fope: [-9.06 -1.88 -8.82 -6.87  4.16 -7.27  1.56]
ginov: [-3.35  4.99  1.54  6.14  5.88  3.14  4.98]
mepub: [ 4.16 -7.27 -1.88 -8.82 -9.06 -6.87 -6.91]
find: [5.88 3.14 4.98]  ginov
find: [ 4.16 -7.27 -1.88 -8.82 -9.06 -6.87]  mepub

ripus: [ 1.90 -5.30  0.47 -0.99 -4.45 -2.93]
degu: [-1.24 -3.33  4.40  1.46 -6.20 -1.02]
Nebuk: [ 1.90 -0.65  0.47 -0.99 -4.45 -2.93]
gepu: [ 1.90 -5.30  0.47 -0.99 -4.45 -4.81]
present: [-4.45 -0.99  0.47 -5.30]  no
present: [-3.33  4.40  1.46 -6.20]  yes
find: [-1.24 -3.33  4.40]  degu
present: [ 0.47 -5.30  1.90]  no
shift -1: [ 1.90 -5.30  0.47]  [ 1.89 -5.31  0.46]
shift -1: [ 1.90 -0.65  0.47]  [ 1.89 -0.66  0.46]

luk: [-7.19  0.20 -3.20 -2.61 -5.37  4.87 -8.37  6.82 -6.25 -5.69  4.52  2.00
 -8.58  5.41 -4.41  0.04 -4.82  4.82  0.95 -2.89  4.62]
zapu: [ 3.01 -1.53  4.13  0.36  3.74 -5.62 -5.35  5.96 -3.85 -5.71  8.13  5.27
  0.64 -4.36  4.54 -2.25  8.04  7.07 -2.58 -5.79 -5.99]
Fofel: [-3.15  0.84 -1.53 -5.11 -1.25  1.56  2.87  5.52 -0.18 -1.53  7.20  2.98
 -6.76 -2.40  5.54 -6.02  4.56  5.53 -8.57 -3.17 -5.27]
biluf: [-0.96  6.48  4.51 -6.25 -1.05  3.54 -6.99 -2.10 -4.46 -5.40 -5.22 -0.64
 -7.80 -4.71  1.24 -3.87  3.11  1.04 -7.42 -1.18  1.37]
find: [ 5.54 -6.02]  Fofel
find: [-2.40  5.54 -6.02]  Fofel
find: [ 5.41 -4.41  0.04 -4.82  4.82  0.95 -2.89  4.62]  luk

Muta: [-2.86  1.37  0.10  1.64 -4.21  1.17  0.89  4.76 -1.66  1.69  0.81 -0.75
 -0.18  1.93 -0.27 -2.71  4.31  3.63 -0.86  3.15  0.79  6.46 -4.60 -3.62
  2.00  1.13 -1.18 -0.96]
Butik: [-1.56  2.27  2.19 -0.79 -2.08  2.08  1.99  5.35  0.24  0.83  0.36  0.72
  0.68  1.11  1.97 -1.86  2.79 -1.58  0.25  4.20  3.72  9.05 -4.40  1.03
  1.45  3.29 -1.05 -2.87]
ladaz: [-0.53  1.52  1.30 -2.52  3.87  0.99  4.55  2.95  3.64  0.11 -0.67  1.27
  3.06 -1.84  2.20  0.92  0.42 -4.88 -1.93  3.95  3.16  5.94 -0.94  3.07
  0.50  4.87 -1.36 -2.44]
zem: [-3.85  0.53 -3.10  0.54  2.08 -2.08  5.26 -1.79  0.75  4.74  1.87 -2.97
 -1.52 -5.10 -3.77 -3.13  0.55  1.44 -1.24 -0.14 -5.16  0.38 -0.71 -5.22
  4.20 -0.82 -2.44 -1.36]
begez: [-2.13  2.46  2.05 -0.59 -2.08  2.37  2.09  5.00 -0.16  1.70  0.97  0.01
 -0.76  0.48  1.33 -2.92 -4.02 -5.33  3.78 -1.90  3.27 -2.33  2.05  5.89
 -1.28 -0.76  1.77 -0.21]
gat: [-2.13  2.46  2.05 -0.59 -2.08  2.37  2.09  5.00 -0.16  1.70  0.97  0.01
 -0.76  0.48  1.33 -2.92  2.53 -1.60  1.39  3.70  2.96  9.12 -4.68  0.44
  2.30  2.36 -0.99 -3.22]
find: [-4.88 -1.93  3.95  3.16  5.94 -0.94  3.07  0.50]  ladaz
shift -1: [0.99]  [0.98]
find: [-2.08  2.08]  Butik
shift -1: [-5.16]  [-5.17]
find: [-1.36 -2.44]  ladaz

migen: [-1.99  2.90 -3.50  0.23  3.85  1.91  1.32]
tisek: [ 0.48  6.17 -0.19 -5.53  1.98  1.80 -6.03]
sira: [ 3.85  1.93 -1.62 -3.11  2.77 -1.00 -4.14]
zerir: [ 3.15  4.90  5.89 -3.27 -4.20  0.65 -2.30]
lutiv: [-0.37  0.83  5.20  1.13 -1.60  1.98  3.84]
ribo: [ 0.81  6.17 -0.19 -5.53  1.98  1.80 -6.03]
find: [-1.62 -3.11]  sira
present: [ 0.81  6.17 -0.20 -5.53]  no
present: [ 5.89 -3.27 -4.20  0.65 -2.30]  yes
shift -1: [ 3.85  1.93 -1.62]  [ 3.84  1.92 -1.63]
find: [3.85 1.91]  migen
present: [ 4.90  5.88 -3.27 -4.20]  no

tezuz: [-2.71  2.54 -4.56 -0.91]
gopog: [-5.57  0.04 -4.26  0.17]
Sipam: [ 1.81 -2.05 -1.78  0.07]
dizon: [-5.57  0.04 -4.26 -0.31]
Vuduv: [-0.38  2.69 -2.79 -1.59]
suru: [ 4.79 -0.58 -4.24 -7.38]
putuf: [ 2.70 -9.59 -2.80 -0.16]
nupif: [ 5.19 -1.86 -5.20 -8.24]
nepa: [ 4.45 -3.43  4.77  1.11]
Lenen: [ 3.08 -0.66 -1.69 -5.40]
find: [-3.43  4.77]  nepa
shift +1: [-2.05 -1.78]  [-2.04 -1.77]
present: [-3.43  4.77  1.11]  yes
find: [-5.57  0.04 -4.26 -0.31]  dizon

Nuri: [ 2.52  0.05 -0.29  4.84  8.82  6.21]
zeve: [ 0.05 -0.30  4.84  8.82  6.21 -9.62]
fem: [-0.32 -4.33  2.14 -0.79 -0.81 -0.95]
romuk: [-4.53  2.54 -7.25 -6.49 -8.06 -5.87]
dipe: [ 4.85  8.82  6.21  4.84  8.82 -0.89]
lugu: [ 1.57 -3.63  1.11 -8.16  5.31  9.73]
find: [ 0.05 -0.29  4.84  8.82  6.21]  Nuri
find: [ 2.52  0.05 -0.29  4.84  8.82  6.21]  Nuri
present: [ 4.84  8.81 -0.89]  no
shift +1: [ 2.54 -7.25]  [ 2.55 -7.24]
shift -1: [-4.53  2.54]  [-4.54  2.53]

